Facts:
biziskin: Π flidi; σ klevu; α gokeram; φ 184
bodruk: Π stifi,gruro; σ stivelur; α tramebrim; φ 790
bosta: σ tregi; α stosan; φ 790
bovim: σ lefe; α stosan; φ 790
brabron: Π kubrebil,lezar
brabu: Π gegraflok
bradel: σ kloskam; α brabu; φ 790; τ sozos,dogin
bragra: Π livufim
bregul: Π stifi; α megre; φ 790; τ tetru,zonul,skelil
brestom: α fatrok; φ 790
brevapin: Π dotro,sifune,gegraflok; σ zokas; α veflus; φ 909; τ truku
brigra: Π gukek; σ dotro; α ziplastuk; φ 184; τ lolem,gruro
briklen: Π pezum; σ fefim; α kudamum; φ 184
brufler: σ drari; α robro; φ 909
bruskur: α brudas; φ 184
bruzu: σ rirus; α veflus; φ 909; τ rirus
bugum: Π gokeram; α bipo; φ 909
dadrus: Π dida; σ zesus; α drostuska; φ 790; τ plifumes
daple: Π feske; σ zikles; α fuflun; φ 790; τ skorum
dida: Π lefe,skelil; σ feske; α robro; φ 184; τ brufler
dogin: σ kubrebil; α brabu; φ 790; τ kubrebil
dotro: Π tregi,robro,ruma; σ lolem; α ziplastuk; φ 790; τ gruro
dradak: Π meskur; σ lunum; α skereken; φ 790; τ lizaflol,stegol
drafor: σ fababrus; α stosan; φ 184
drari: σ vutrem; α robro; φ 184
drasonas: σ livufim; α stosan; φ 790; τ livufim
dresto: α gomur; φ 909; τ gikal
dresufun: σ bodruk; α tramebrim; φ 184
drevul: σ gegraflok; α bipo; φ 790; τ zezifa
drostuska: Π kuzesu
druflegru: α stebrur; φ 184
druludros: Π skelil; σ pleram; α plaka; φ 909
drusom: σ dida; α robro; φ 184
dugris: α zivu; φ 790
fababrus: α stosan; φ 790; τ lefe
fatrok: Π gapir,plakis,furidok
fefim: Π ristus,sozos,nisa; α kudamum; φ 184
fefuske: Π skelil,zafam; σ klilel; α rinam; φ 184
feske: σ brufler; α robro; φ 184; τ vutrem
flepur: Π zuklam; σ dresto; α gomur; φ 790
flidi: σ zaduzok; α fatrok; φ 909; τ pibren
fluvu: σ nonik; α bipo; φ 790; τ nonik
furidok: σ tole; α votuvim; φ 909; τ tole
gafem: Π furidok; α klasten; φ 184; τ sidi,kletras,stimar
gapir: α pusul; φ 184
gastas: Π kekos; σ briklen; α kudamum; φ 184
gegraflok: σ bugum; α bipo; φ 790; τ fluvu
gikal: Π brudas; σ flepur; α gomur; φ 909
gomur: Π loso
gripliplar: σ brigra; α ziplastuk; φ 790; τ dotro,gruro
gririk: σ bruskur; α brudas; φ 184; τ bruskur
grotro: σ klegrul; α ruma; φ 909
grubos: σ gapir; α pusul; φ 184; τ gapir
grure: Π zufu,rodro; σ mazufe; α rodro; φ 184; τ mazufe
gruro: σ gripliplar; α ziplastuk; φ 790; τ brigra
gubi: Π gikal; α bragra; φ 184
gukek: σ kekos; α kudamum; φ 184
gusi: σ pladu; α megre; φ 909; τ zonul
kekos: Π zezifa; σ gastas; α kudamum; φ 790; τ gukek
kesi: σ gririk; α brudas; φ 184
kestudron: σ druludros; α plaka; φ 790
kilom: σ stimar; α klasten; φ 184; τ kletras
kirir: Π sasas,tibem; α plaka; φ 790
klapur: α diflen; φ 184
klegrul: σ meskur; α ruma; φ 184; τ grotro,skiklir
klesu: Π gukek,truku; σ skodro; α stevu; φ 909
klesuk: σ rozos; α bredek; φ 790; τ vufir,stifi
kletras: σ kilom; α klasten; φ 790; τ zuklam,klutrem
klevu: Π zopebak; σ ladrun; α gokeram; φ 790
klevus: Π drasonas,flepur,pusul; α brabu; φ 790; τ dogin
klibal: Π druflegru; α vastoful; φ 790; τ trivas
klilel: Π klesuk; σ neflas; α rinam; φ 790
kloskam: Π sanek,megre; σ pitru; α brabu; φ 184; τ paluk
kluple: σ luklos; α vastoful; φ 184
klura: σ grotro; α ruma; φ 184; τ klegrul
klutrem: σ gafem; α klasten; φ 184
kober: Π vufir; σ safun; α brabron; φ 184
kubrebil: Π zikles,plaskir; σ paluk; α brabu; φ 790
kubrepo: σ druflegru; α stebrur; φ 184
ladrun: α gokeram; φ 184
lazun: σ skovu; α drostuska; φ 790; τ dadrus
lefe: Π ruma,nedri; σ bosta; α stosan; φ 790; τ drafor
levo: σ sifune; α megre; φ 790; τ pevi,tetru
lezar: Π kloskam,zonul
livufim: σ bovim; α stosan; φ 184; τ plidroro
lizaflol: σ zunum; α skereken; φ 184
lolem: σ plaskir; α ziplastuk; φ 790; τ brigra
loso: Π nisa; σ drevul; α bipo; φ 790
losti: Π sasas
lotren: α betrom; φ 790
luklos: Π losti,neflas; σ rigo; α vastoful; φ 790
lunum: Π rodro; σ lizaflol; α skereken; φ 790
mazufe: Π bruskur; σ potran; α rodro; φ 790
megre: Π tregi
meskur: Π tregi; σ vemal; α ruma; φ 909
mipu: Π klapur,megre,klevus,brudas; σ plivek; α rinam; φ 790
modrudra: σ tonul; α fuflun; φ 184; τ zizol,zikles,skorum,sosobrek
nedri: Π kirir; σ rekizo; α diflen; φ 184; τ rekizo
neflas: Π dradak; α rinam; φ 790
nisa: Π skovu,robro; α masem; φ 909; τ tulopir
nonik: Π skiklir; σ zezifa; α bipo; φ 790; τ bugum,drevul
nusor: σ tulopir; α masem; φ 909
paluk: Π sasas; σ klevus; α brabu; φ 790
pevi: σ tetru; α megre; φ 184
pezum: Π brestom
pibren: Π zezifa; σ flidi; α fatrok; φ 909
pitru: Π tibem,nedri; σ sozos; α brabu; φ 790
pladu: Π vatal; σ bregul; α megre; φ 184
plagotran: Π lotren; σ veflil; α losti; φ 184
plakis: Π lotren; σ zustil; α morak; φ 184
plaskir: α ziplastuk; φ 790
plego: Π stevu; α kuzesu; φ 790
pleram: σ kirir; α plaka; φ 790; τ sudak
pletim: Π livufim; σ biziskin; α gokeram; φ 790
plidroro: σ drafor; α stosan; φ 790; τ fababrus
plifumes: α drostuska; φ 790; τ skovu
pliskur: σ tibem; α bredek; φ 790; τ vufir
plivek: Π kekos,kirir; σ stiva; α rinam; φ 790; τ stiva,mipu
potran: Π gikal; α rodro; φ 909; τ mazufe
puflar: α losti; φ 790
puskil: Π loso,stegol,gafem; σ klapur; α diflen; φ 790
pusul: Π loso,nisa
rekizo: Π sanek; σ sabek; α diflen; φ 184
rigo: Π brabu,dadrus,sozos,trivas; σ trivas; α vastoful; φ 790
rinam: Π turi
rirus: Π trivas; σ zafam; α veflus; φ 909
ristus: Π tregi,sifune; α plagabok; φ 909
robro: Π grure
rostal: α brabron; φ 184
rozos: Π zizol,nonik; σ vufir; α bredek; φ 790; τ vufir,klesuk
sabek: σ puskil; α diflen; φ 184
safun: Π skereken; σ vistam; α brabron; φ 909
sanek: Π veflil; σ skesir; α lezar; φ 184
sasas: σ stosos; α drostuska; φ 909; τ skovu,trebrik
sidi: Π drasonas; σ zuklam; α klasten; φ 184; τ kletras
sifune: σ gusi; α megre; φ 184; τ levo,bregul
skelil: Π veflil; σ zonul; α megre; φ 909
skereken: Π trivas
skesir: α lezar; φ 909
skiklir: Π livufim; σ klura; α ruma; φ 909
skodro: α stevu; φ 909
skorum: Π kubrebil,gikal,zokas; α fuflun; φ 909; τ sosobrek
skovu: Π lunum; σ plifumes; α drostuska; φ 909
sosobrek: σ daple; α fuflun; φ 909; τ skorum
sozos: σ dogin; α brabu; φ 790
starak: Π sasas; σ grure; α rodro; φ 184
stegol: Π tramebrim; α skereken; φ 909
stifi: α bredek; φ 790; τ tibem
stimar: Π bosta; σ sidi; α klasten; φ 790; τ zuklam,klutrem
stimom: σ kubrepo; α stebrur; φ 909; τ kubrepo
stiva: Π plego; σ fefuske; α rinam; φ 790
stivelur: α tramebrim; φ 184
stosos: σ trebrik; α drostuska; φ 184
stubin: Π dugris; σ turi; α robro; φ 184
sudak: Π paluk; σ kestudron; α plaka; φ 790; τ kestudron
tetru: Π brevapin; σ skelil; α megre; φ 184; τ gusi
tibem: Π grure; σ stifi; α bredek; φ 909; τ pliskur
tole: α votuvim; φ 909
tonul: σ sosobrek; α fuflun; φ 184
toren: σ stubin; α robro; φ 184
trebrik: σ dadrus; α drostuska; φ 790
tregi: σ plidroro; α stosan; φ 790; τ bosta,livufim,drafor
tritodos: σ zizol; α fuflun; φ 184
trivas: Π sozos,tibem,kirir; σ klibal; α vastoful; φ 790; τ klibal,kluple
trotreral: σ ristus; α plagabok; φ 909; τ ristus
truku: α veflus; φ 184; τ zafam
tulopir: Π stimar; σ nisa; α masem; φ 909; τ nusor
turi: Π sabek; α robro; φ 184
vatal: σ nedri; α diflen; φ 184; τ klapur
veflil: Π robro,tibem; σ puflar; α losti; φ 790
veflus: Π nusor
vemal: α ruma; φ 909
vistam: σ rostal; α brabron; φ 909; τ safun
vopelus: Π druludros,ruma; α bemeskun; φ 909
votuvim: Π grure
vufir: σ pliskur; α bredek; φ 790; τ stifi
vutrem: Π neflas; σ toren; α robro; φ 184
zaduzok: σ brestom; α fatrok; φ 909
zafam: σ truku; α veflus; φ 909; τ brevapin,truku
zesus: σ lazun; α drostuska; φ 790; τ zopebak,plifumes
zezifa: σ loso; α bipo; φ 790; τ nonik
zikles: σ tritodos; α fuflun; φ 790; τ skorum,tritodos
ziros: σ dugris; α zivu; φ 790
zivu: Π kloskam
zizol: Π kubrebil,klilel; σ skorum; α fuflun; φ 184; τ daple
zokas: σ bruzu; α veflus; φ 184; τ brevapin,zafam
zonul: Π zesus,truku; σ levo; α megre; φ 790; τ bregul
zopebak: σ sasas; α drostuska; φ 790; τ dadrus,zesus
zufu: α pezum; φ 184
zuklam: Π bosta; σ klutrem; α klasten; φ 184; τ kletras
zunum: σ stegol; α skereken; φ 909
zustil: α morak; φ 184

Known rows:
[ -2   6  14  -9  -1   1 -19  -2  12  -4  -6   6  -3   8  -3   2   0   2
  -5 -15  -2  17   1   1  -5  -5  -6  -3   7  -7  -5   0 -17   7   5 -13
  -7  -2  -1   1  -1   0] : dotro
[ -5   6  10  -9   6  -1   1   0   9   0  -7   4   1  -1   0   6   9  -1
  -1 -12  -2   8   1   9  -6  11  -5  -1   6   4 -10   0  -6   7  10 -16
   6   7  -5   1   4   3] : skesir
[ -2   7  11  -9   0   0 -17  -5  17  -3  -9   6   0   2  -4   4   2  -6
  -4  -8  -1  13   6  -1 -12  -8 -11  -2  10 -10  -2   2 -15   6   8 -13
  -7  -6  -1   5   1   1] : vopelus
[ -5   8   9  -8  -3   1  -7   4   9  -2  -4   5  -5  10   1   8   1  -1
  -2 -14  -1  11   2   6  -2   3  -4   1   6  -1  -9  -1  -9   9   7 -16
   1   1  -3   1   2   1] : paluk
[ -1   6  11 -14   2   0  -3   5   6  -5  -7   6  -1   2  -3   4   4  -4
  -2 -13   0   7   1  -2  -6   2   0  -1   8   1  -6   1  -5   6   9 -18
   6   5  -4   7   7   0] : klevu
[  1   9  19   3  11   4 -22  -7  14  -4  -5   7   4   8  -1  -5   5   6
   0 -17  -6  11   2  15   7  -6  -4  -6  -1  -5 -17  -3 -13   9   4 -12
 -14  14  -1  13 -13  -5] : sifune
[ -5   6  13   1   6   3 -18  -9   4   2 -10   6   1   7   0   5   2  -5
  -3  -8  -8  11   1   8  14 -11 -13  -5   0 -10   1   3 -16   7   6 -13
 -10   6  -8   4 -11   2] : ruma
[  2   6  13 -14   7   2  -6   2   3  -4 -10   7   3   1   1   3   6  -2
  -4 -12  -2   6   0   0   4  -4   0  -3   4  -2  -5   2  -8   6   8 -19
   3   8  -3  10   3   2] : gririk
[ -1   6  13 -12   4   0  -1   3   4  -3  -9   6  -2   1  -1   2   6  -2
  -4 -15  -1   8  -1   2   4   1   0  -1   4   3  -6   1  -7   5   8 -19
   5   7  -5   3   5   2] : lazun
[ -1   0  18 -13   8   2  -3   0   3  -1  -6   6   4  -4   0   0   6   2
  -3 -17  -7  14  -2   7  -8  12  -4  -4   2   4 -17  -2 -10   1  10 -15
   4   9 -13 -10   3  -2] : plaskir
[ -1   5  12  -9   7   0  -1  -2   4  -1 -12   6   5   1  -4   5   5  -9
  -1  -5  -4   4   4   0   1  -1  -7  -4   5  -4   1   4  -5   7  10 -17
   1   7  -9   9   0   1] : diflen
[ -5   4  13  -2   6   2 -15 -10   8   2 -11   6  -1   6  -2   5   1  -1
  -3  -8  -9  12   0   3   7 -13 -12  -5   1 -12   2   0 -19   6   7 -10
 -11   5  -5   1 -10   1] : robro
[ -4   6  10 -10   6   1   3   5   2  -1  -6   5  -2   1   1   5   7  -1
  -1 -15  -3   9   0  11   3   6   0  -1   0   6 -12   0  -5   7   8 -18
   6  12  -7   2   1   1] : brestom
[ -6   5   7 -12   0  -1   2   2  10  -1  -6   5   0   1  -1   7   7  -2
  -1  -9  -1   5   3   6 -13  13  -7   0   8   3 -11   0  -4   6  12 -16
   9   1  -6  -1   7   3] : bugum
[  6   6  13 -14   8   4 -15   0   3  -5 -12   7   7   2   3   1   3  -6
  -5 -11  -4   0   0  -9  12 -20   0  -2   0  -7   2   5  -8   2   7 -21
   1  13  -4  16  -2   2] : vatal
[ -1   5  12  -9   7   0  -4  -3   3  -2 -12   6   6  -1  -6   4   5  -8
  -1  -4  -5   4   4  -1  -1  -3  -6  -4   5  -4   1   5  -4   6  10 -17
   2   5  -9  10   1   2] : klasten
[  4   2  11 -13   8   7 -21   1   1   1  -2   4  11   3  10  14   2  -3
  -5 -13  -5  17  -5  -3  -7  -6  -1  -3   0  -3 -11   7 -10   5   6 -19
   4  13 -10   6  -6  -5] : bosta

Rows:
No name comes twice in this set of rows, the named rows included.
[  5   2  15 -15   3   6 -19   1   5  -5  -8   7   8   6   5   3   0  -7
  -5  -9  -6  -1   0 -10  10 -17  -4  -1  -4  -8  -3   5 -12  -3   9 -20
   0  13 -11   8  -4   0] : gukek
[  0   7   9 -13  -5   3 -22  -2  16  -5  -8   6   3   6  -2   5   1  -9
  -4  -4   0  -1   6 -15  -8 -19  -7   0   7  -9   4   5  -9   2  10 -17
   1   1  -2  14   2   3] : pibren
[ -2   8  13  -7   4   3 -26  -8   9   0 -11   6   1   7   4   2   5  -5
  -6 -11  -5   4   3  -2  26 -26  -7  -3  -4  -7   6   3 -18   4   4 -18
  -4   9  -2  13 -10   7] : sasas
[ -6   9  11  -4   0   0 -10   2   9   0  -4   4  -9   9   2   6   3   2
  -3 -17  -1  18   0  13   2   1  -5  -2   5  -3  -8  -3 -13  12   5 -13
  -2   1  -1   1  -1   0] : kirir
[ -3   4  13  -5   8   2  -8  -5   3   1 -11   6   5   3  -2   5   4  -8
  -1  -7  -6   7   1   4   8  -5  -8  -5   1  -5   0   4  -9   5   9 -16
  -2   8 -10   6  -6   1] : tramebrim
[  0   8  13  -6   4   3 -17   0   8  -1  -7   7  -1   7   3   5  -1  -7
  -3 -13  -4  14  -2   8  10 -14  -9  -2  -2  -9  -5   1 -18   6   5 -15
  -7   4  -4   5  -8   0] : zufu
[ -2   5   9 -14   8  -1   9   7   8  -3 -10   6  -4  -1   1   6   5   3
  -2 -13  -2   8  -1   1  -7   9  -1  -1   6  -1  -8  -4  -7   8  10 -16
   5   8  -2   2   7   1] : stubin
[  9   1  16 -15  13   8 -34  -4   1  -1  -7   5  16   0   6  10   2  -3
 -10 -13  -6  17  -5 -15  -3 -22   0  -6   0  -8  -3   8 -17   4   3 -19
   0  14  -6  11  -8  -5] : drasonas
[ -5   7  15  -5   5   2 -13  -2   7   0  -6   5  -5   6   1   3   4   3
  -5 -19  -5  17  -2  13  14  -4  -4  -4   0  -3  -6  -2 -16   8   3 -14
  -3   8  -4   2  -8   1] : gegraflok
[ -6   6  14  -3   5   0 -13 -10  12   2  -7   4  -1   1   1   4   7   5
  -5 -16  -5  19   0  13   1   4  -9  -5   4  -1  -9  -2 -16   8   6 -12
  -5   2  -3  -3  -5   2] : nisa
[  1   1  16 -15   5   1  -2   2   4  -4  -7   6   4  -4  -3   1   5   1
  -4 -16  -5  12  -2   2 -10  11  -3  -2   4   2 -14   0  -9   2   9 -16
   4   5 -10  -5   4  -3] : klilel
[  4   2  14 -18   0   4 -19  -2  11  -5 -10   7  11   2   0   1   3 -10
  -5  -5  -4  -2   7 -16  -5 -12  -7   0   3  -6  -2   6 -10  -5  12 -18
   3   5 -11   8   2   2] : skiklir
[ -5   8   9  -8  -6   0 -17  -4  18  -2  -6   5  -3   9  -2   7   2  -1
  -3  -9  -1  11   6  -1  -9  -4 -10  -1   9  -7  -4   0 -12   7   8 -13
  -3  -4  -1   4  -1   3] : rirus
[  4   5  11 -16   1   5 -16   4   4  -5  -8   7   4   8   1   4   0 -11
  -3  -9  -4  -3   2 -10  11 -22  -1   1  -2  -5   2   5  -9  -1   7 -20
   2  13  -8  13  -2   1] : gruro

The same elements again, as new rows of numbers:
Known rows:
[ 12  -2 -13 -23 -16  -8  16  -1  -4  22  -1   7  20 -25] : turi
[ 14   2  -5 -18  -7 -13  10   2   2  25  -4  16  18 -17] : stubin
[ -8   6   3   4  15   3   0   4   2 -19  -4   7  -3   7] : kletras
[ -9  15  46  24 -14  -5  -3  13   6   1  -4  30 -15  -1] : mipu
[-1 -1  5 -9  8  7  1  2  1 -8 -5  8  3 -3] : stivelur
[ -8 -18  12  16  12   3   3 -10  -1  -7  11   1  -9 -11] : lunum
[  5  11  -1 -11   9  10  -5  -1   7  -3  -3   7  -9 -11] : plagabok
[ -4   9   5   7   3   5   0   6   2 -28 -11  21  -1   0] : skiklir
[ -4   9   5  -7 -42   1  16  12   0   1  -4  11  -1 -17] : kubrebil
[ 36 -20 -10  -3 -31  -1  12  12   8  10  12   2  28 -22] : fababrus
[ -6   1  10  -2  19  14  -2   4   1 -17  -9  12   0   4] : dresufun
[ -4  11  27  -1 -22   1   0  13   4   8  -7  13  -6  -1] : gubi
[ 3  4  3  2 11 -7  1  6  3 -6 -6 19  4  0] : klevu
[ -4   0   7  -5  13  10   0   3   0 -12  -6   9   2   1] : zustil
[ -2  11  11   7  15  -1  -4  10   4 -16  -8  20  -1   8] : pletim
[  0  17  21   6 -28 -18   1   9   9   5  -2   6 -10   4] : potran
[ -2   4   2   6   6   1   1   1   3 -21  -6   9  -2   1] : skodro

Rows:
No name comes twice in this set of rows, the named rows included.
[ -2  -7  12  15  36  -5  -3  -8   2 -10   3  19   0   0] : sudak
[  3 -10  30  12   2 -14  -1 -10   3  29   9  17  -3 -17] : fefim
[ -3  -4 -10  -6  -3   5   9   3  -1 -16  -1   2   5  -9] : brestom
[ -9  -4  13  -9 -46  13  14   3  -2   7   0  -1  -8 -26] : klapur
[-10   9  15  -9 -38  24   0   6   7  -6   4 -13 -26 -17] : brudas
[  7   7  -2  -2   2 -12   5   6   3   4  -4  19   9  -7] : klibal
[  1   8  14  -5   7   1   0   7   3   0 -10  14   1   3] : brigra
[ -5  -2  -4 -10   0  20   7   1  -4 -16  -9   9   5 -13] : bruskur
[  2 -16  18  21  28 -16  -3 -15   0  10  13  18  -5 -12] : pitru
[ -4   3  -7  -1   4   2   4   0   1 -25  -1  -5  -4   4] : flidi
[  1  22  18   4   7 -17  -4  16  10  -1  -6   9  -2  22] : rozos
[ -5 -31  -4  11   1  -5   9 -29  -4   0  24 -12  -8 -27] : tibem
[  6   4   8   0 -33 -24  12   4   5  30   5   1   1 -15] : klevus
[  3  24  27   0 -14   2 -11  11  11  14  -6  18 -18  -6] : brabron
[ 3 11  0 -1  9 -9  3  3  2  2 -2 16  8 -3] : daple

